Below are the code and all the weights of a small trained network. Each question names an input and a class and asks about switching units off, where a switched-off unit gives its printed mean instead of its output.

import numpy as np


def w(rows, s, z=0):
    codes = np.array(rows[::2]) - 128.0
    scale = np.full(codes.shape[1], s)
    scale[-1] = z or s
    return codes * scale


def norm(h):
    return h / np.sqrt((h * h).mean(-1, keepdims=True) + 1e-5)


def f(y):
    return np.maximum(y, 0)


def log_softmax(a):
    a = a - a.max(-1, keepdims=True)
    return a - np.log(np.exp(a).sum(-1, keepdims=True))


def net(x, mask):
    res = np.array(x, float).reshape(1, 7) / 4 @ E
    u = 0
    for l in range(2):
        y = f(norm(res) @ A[l][:, :-1].T + A[l][:, -1])
        res = res + np.where(mask[u : u + 4], y, B[l][:, -1]) @ B[l][:, :-1]
        u += 4
    return log_softmax(norm(res)[-1] @ U[:, :-1].T + U[:, -1])


A, B = {}, {}
E = w([
[182,104,153,138,149,123,177,103,173,207],'x0',
[147,67,164,178,88,107,91,159,71,118],'x1',
[35,91,165,30,133,95,144,57,129,159],'x2',
[164,178,94,77,2,135,73,82,86,76],'x3',
[136,175,152,184,97,186,117,81,40,111],'x4',
[160,63,153,51,139,75,180,100,146,17],'x5',
[148,128,117,70,194,152,67,55,148,71],'x6',
],0.0079)
A[0] = w([
[96,75,171,154,59,72,146,105,129,255,74],'0.n0',
[117,172,103,96,148,137,113,72,176,132,254],'0.n1',
[115,164,51,167,84,80,175,148,140,105,214],'0.n2',
[149,203,136,136,57,170,96,76,83,151,71],'0.n3',
],0.009,0.0026)
B[0] = w([
[175,132,197,51,175,134,124,189,69,162,237],'0.n0',
[34,90,110,143,121,150,43,137,153,126,247],'0.n1',
[77,138,146,128,170,184,73,188,170,94,222],'0.n2',
[47,190,40,118,54,177,167,131,248,78,253],'0.n3',
],0.012,0.0054)
A[1] = w([
[169,166,196,210,142,173,87,218,124,177,251],'1.n0',
[98,128,83,2,115,107,123,49,115,53,86],'1.n1',
[83,96,61,112,80,205,193,195,198,97,146],'1.n2',
[99,74,148,197,57,160,122,169,122,53,235],'1.n3',
],0.0085,0.0024)
B[1] = w([
[45,57,98,64,130,159,169,83,118,130,225],'1.n0',
[88,52,197,48,146,134,164,184,40,174,215],'1.n1',
[113,246,56,165,140,93,97,98,123,111,255],'1.n2',
[226,137,167,119,199,114,169,89,86,155,217],'1.n3',
],0.013,0.0096)
U = w([
[49,177,67,115,141,146,92,156,206,80,204],'0',
[217,150,130,137,168,90,174,132,108,101,92],'1',
[79,80,215,68,162,148,162,171,61,144,189],'2',
[123,155,106,249,67,151,132,101,150,144,3],'3',
[146,74,192,167,141,103,137,129,241,147,49],'4',
],0.014,0.0048)

Each question gives the input, the list of numbers given to net, and the class t.
The units are the neurons (one row each of A and B). Each row of codes is followed by its name. A weight is (code - 128) times the scale printed after its matrix; where a second scale follows, it is the last column's (A, B and U).
mask holds one flag per neuron, layer by layer. A switched-off neuron (its flag False) gives its mean, the last column of its row in B, instead of its output. The means were averaged over made-up inputs and are rounded, as every weight is.
A unit's drop is (log p(t) with every unit on - log p(t) with that unit switched off) / (log p(t) with every unit on - log p(t) with every unit switched off).
The circuit of an input: a set's keep is (log p(t) with only the set's units on - log p(t) with every unit switched off) / (log p(t) with every unit on - log p(t) with every unit switched off). Starting from all 8 units, units are removed one at a time, each time the one whose removal leaves the highest keep (on an exact tie, the one counted first), for as long as the keep stays at least 0.8.
circuit, biggest first: the units of the circuit, biggest drop first
k most important neurons: the k neurons with the biggest drops, biggest first
k most important neurons of layer l: the k neurons of layer l with the biggest drops, biggest first
drop of u: that unit's drop, to one decimal
input [2,-6,-3,4,0,3,7], class 2: 3 most important neurons -> [1.n1 0.n2 0.n3]
input [-4,8,-8,-2,-7,6,-7], class 1: circuit, biggest first -> [1.n3]
input [7,2,-8,0,2,-8,-8], class 2: 2 most important neurons -> [1.n0 0.n0]
input [-7,5,-3,6,3,2,8], class 2: 2 most important neurons of layer 1 -> [1.n1 1.n3]
input [7,-2,-5,-1,-3,-5,-2], class 2: 2 most important neurons -> [0.n3 0.n0]
input [4,-5,-1,2,3,4,5], class 2: 3 most important neurons -> [1.n1 0.n3 0.n2]
input [-6,8,-7,2,-6,7,-7], class 1: 2 most important neurons -> [1.n3 1.n1]
input [5,-3,-4,-3,-6,6,-3], class 0: 2 most important neurons of layer 0 -> [0.n0 0.n2]
input [6,5,2,6,6,2,-5], class 0: 2 most important neurons -> [0.n3 1.n2]
input [-5,5,-7,-7,-6,7,0], class 1: circuit, biggest first -> [1.n1 1.n3]
input [2,-1,-4,1,-1,6,0], class 1: 2 most important neurons -> [0.n0 0.n3]
input [-5,-2,-4,-3,-3,5,2], class 1: 2 most important neurons of layer 1 -> [1.n0 1.n3]
input [-5,4,2,2,7,0,-3], class 3: 3 most important neurons -> [0.n3 1.n3 1.n0]
input [-5,8,-4,-3,-6,4,4], class 1: 3 most important neurons of layer 1 -> [1.n1 1.n0 1.n3]
input [2,6,-5,5,-5,-2,5], class 1: 2 most important neurons of layer 1 -> [1.n3 1.n0]
input [-5,5,-2,0,1,5,-2], class 1: most important neuron of layer 1 -> [1.n3]
input [-4,3,-1,3,6,7,-6], class 1: drop of 1.n3 -> 0.8
input [0,-1,8,1,3,-8,-1], class 0: drop of 1.n3 -> 0.1
input [0,2,-1,7,-1,4,6], class 2: drop of 1.n1 -> 2.9
input [-7,0,0,7,-4,0,6], class 2: most important neuron of layer 0 -> [0.n2]
